Below are the code and all the weights of a small trained network. Each question names an input and a target symbol and asks about switching units off, where a switched-off unit gives its printed mean instead of its output.

import numpy as np


def w(rows, s, z=0):
    codes = np.array(rows[::2]) - 128.0
    scale = np.full(codes.shape[1], s)
    scale[-1] = z or s
    return codes * scale


def f(y):
    return np.maximum(y, 0)


def softmax(a):
    e = np.exp(a - a.max(-1, keepdims=True))
    return e / e.sum(-1, keepdims=True)


def log_softmax(a):
    a = a - a.max(-1, keepdims=True)
    return a - np.log(np.exp(a).sum(-1, keepdims=True))


def net(x, mask):
    ids = ['γδεηλστ'.index(c) for c in x.split()]
    T = len(ids)
    res = E[ids] + P[:T]
    r = res
    for j in range(2):
        rows = slice(2 * j, 2 * j + 2)
        q, k, v = (r @ M[0][rows].T for M in (Q, K, V))
        z = softmax(np.where(np.tri(T) > 0, q @ k.T / 2**0.5, -1e9)) @ v
        o = O[0][rows]
        res = res + np.where(mask[j], z, o[:, -1]) @ o[:, :-1]
    y = f(res @ A[0][:, :-1].T + A[0][:, -1])
    res = res + np.where(mask[2:10], y, B[0][:, -1]) @ B[0][:, :-1]
    return log_softmax(res[-1] @ U[:, :-1].T + U[:, -1])


Q, K, V, O, A, B = {}, {}, {}, {}, {}, {}
E = w([
[184,198,172,223,121,111,176],'γ',
[50,174,92,120,173,135,220],'δ',
[42,168,114,155,160,90,3],'ε',
[125,84,246,138,101,129,195],'η',
[192,184,177,78,176,205,109],'λ',
[205,70,69,72,144,32,143],'σ',
[30,82,183,63,134,115,39],'τ',
],0.012)
P = w([
[155,91,63,154,150,168,132],'0',
[129,138,41,141,48,187,127],'1',
[151,93,28,159,84,216,130],'2',
[132,199,118,118,129,94,150],'3',
[111,208,42,135,1,164,140],'4',
[158,110,121,141,218,129,156],'5',
[119,222,164,118,134,66,139],'6',
[150,75,11,173,128,214,138],'7',
[175,119,103,129,250,123,172],'8',
],0.0079)
Q[0] = w([
[123,233,175,45,46,47,146],'head 0',
[126,100,62,143,6,173,118],'head 0',
[117,203,167,67,94,65,152],'head 1',
[133,136,81,116,22,170,114],'head 1',
],0.023)
K[0] = w([
[131,123,51,131,2,205,108],'head 0',
[132,26,99,203,201,184,133],'head 0',
[131,122,86,115,28,177,123],'head 1',
[133,52,91,190,167,188,121],'head 1',
],0.025)
V[0] = w([
[71,147,115,219,156,21,69],'head 0',
[44,107,115,2,62,121,136],'head 0',
[97,148,47,118,155,107,178],'head 1',
[41,95,206,209,123,177,198],'head 1',
],0.012)
O[0] = w([
[88,192,114,128,1,132,109,106],'head 0',
[111,65,58,167,90,208,132,63],'head 0',
[108,206,102,89,99,103,178,169],'head 1',
[26,114,186,183,166,109,175,254],'head 1',
],0.0094,0.0039)
A[0] = w([
[136,136,184,165,110,147,67,254],'neuron 0',
[136,120,165,72,62,145,166,59],'neuron 1',
[112,74,120,54,137,165,161,188],'neuron 2',
[116,75,115,177,114,46,129,50],'neuron 3',
[75,102,164,8,126,121,114,20],'neuron 4',
[182,100,133,104,100,151,138,45],'neuron 5',
[153,167,99,127,156,108,119,136],'neuron 6',
[97,182,161,106,119,209,127,15],'neuron 7',
],0.016,0.0031)
B[0] = w([
[149,9,151,222,125,147,105,251],'neuron 0',
[71,95,125,112,176,56,145,225],'neuron 1',
[126,144,150,52,127,214,162,255],'neuron 2',
[156,145,113,63,42,62,142,229],'neuron 3',
[166,86,77,191,66,218,161,221],'neuron 4',
[131,63,184,137,93,86,141,188],'neuron 5',
[100,223,100,164,142,132,89,231],'neuron 6',
[174,138,167,147,226,174,73,220],'neuron 7',
],0.011,0.0056)
U = w([
[188,188,163,253,80,130,187,93],'γ',
[36,201,117,124,143,182,188,107],'δ',
[20,117,114,148,123,100,6,167],'ε',
[74,80,194,127,136,118,166,185],'η',
[196,134,182,120,194,177,82,3],'λ',
[170,153,101,69,66,108,127,209],'σ',
[120,103,106,154,58,214,126,83],'τ',
],0.0068,0.004)

Each question gives the input, a string of symbols that net reads in full, and the target symbol t.
The units are the heads (2 rows each of Q, K, V and O) and the neurons (one row each of A and B). Each row of codes is followed by its name. A weight is (code - 128) times the scale printed after its matrix; where a second scale follows, it is the last column's (O, A, B and U).
mask holds one flag per unit, heads first, then neurons. A switched-off unit (its flag False) gives its mean, the last column of its rows in O or B, instead of its output. The means were averaged over made-up inputs and are rounded, as every weight is.
A unit's drop is (log p(t) with every unit on - log p(t) with that unit switched off) / (log p(t) with every unit on - log p(t) with every unit switched off).
The circuit of an input: a set's keep is (log p(t) with only the set's units on - log p(t) with every unit switched off) / (log p(t) with every unit on - log p(t) with every unit switched off). Starting from all 10 units, units are removed one at a time, each time the one whose removal leaves the highest keep (on an exact tie, the one counted first), for as long as the keep stays at least 0.8.
circuit, biggest first: the units of the circuit, biggest drop first
unit that matters most: the unit with the biggest drop
top k neurons: the k neurons with the biggest drops, biggest first
heads that matter: for each layer, one digit per head in row order, 1 if its drop is at least 0.15 and else 0, layers parted by /
drop when u is switched off: that unit's drop, to one decimal
input λ τ τ η δ ε γ η σ, target γ: unit that matters most : head 0
input γ γ η δ γ δ γ δ λ, target γ: top 4 neurons : (neuron 4; neuron 2; neuron 6; neuron 0)
input ε τ ε δ η τ τ λ ε, target τ: top 3 neurons : (neuron 1; neuron 6; neuron 0)
input γ δ γ η δ σ σ, target δ: circuit, biggest first : (head 1; neuron 6)
input η τ δ τ γ δ σ λ, target δ: top 2 neurons : (neuron 0; neuron 5)
input η λ γ λ σ δ, target λ: circuit, biggest first : (head 0; head 1)
input δ τ δ η ε δ η, target ε: top 2 neurons : (neuron 1; neuron 2)
input σ σ λ, target σ: top 2 neurons : (neuron 0; neuron 5)
input τ ε σ η τ, target σ: top 2 neurons : (neuron 0; neuron 1)
input η η λ γ τ, target τ: top 2 neurons : (neuron 4; neuron 7)
input η γ η η γ σ τ, target γ: circuit, biggest first : (neuron 4; head 0)
input ε λ σ σ η, target σ: top 2 neurons : (neuron 0; neuron 7)
input δ λ η ε τ δ, target ε: circuit, biggest first : (head 0; neuron 1; neuron 2)
input σ τ σ, target σ: unit that matters most : head 1
input γ η τ, target γ: circuit, biggest first : (head 0; neuron 4)
input δ η τ, target τ: top 2 neurons : (neuron 4; neuron 6)
input η η ε η ε λ σ, target ε: top 4 neurons : (neuron 1; neuron 2; neuron 4; neuron 3)
input γ γ γ γ τ ε σ, target τ: heads that matter : 10
input δ σ σ σ λ δ, target σ: heads that matter : 01
input η γ η λ δ γ ε, target δ: circuit, biggest first : (head 1)
input η λ η η τ η τ η λ, target τ: heads that matter : 11
input γ σ η η τ η ε η δ, target ε: top 3 neurons : (neuron 1; neuron 2; neuron 7)
input η η γ, target η: top 2 neurons : (neuron 4; neuron 6)
input γ δ δ λ η η, target λ: drop when neuron 5 is switched off : -0.1
input σ τ δ γ η δ, target γ: drop when neuron 4 is switched off : 0.6
input η τ δ τ σ η, target τ: drop when head 0 is switched off : 1.1
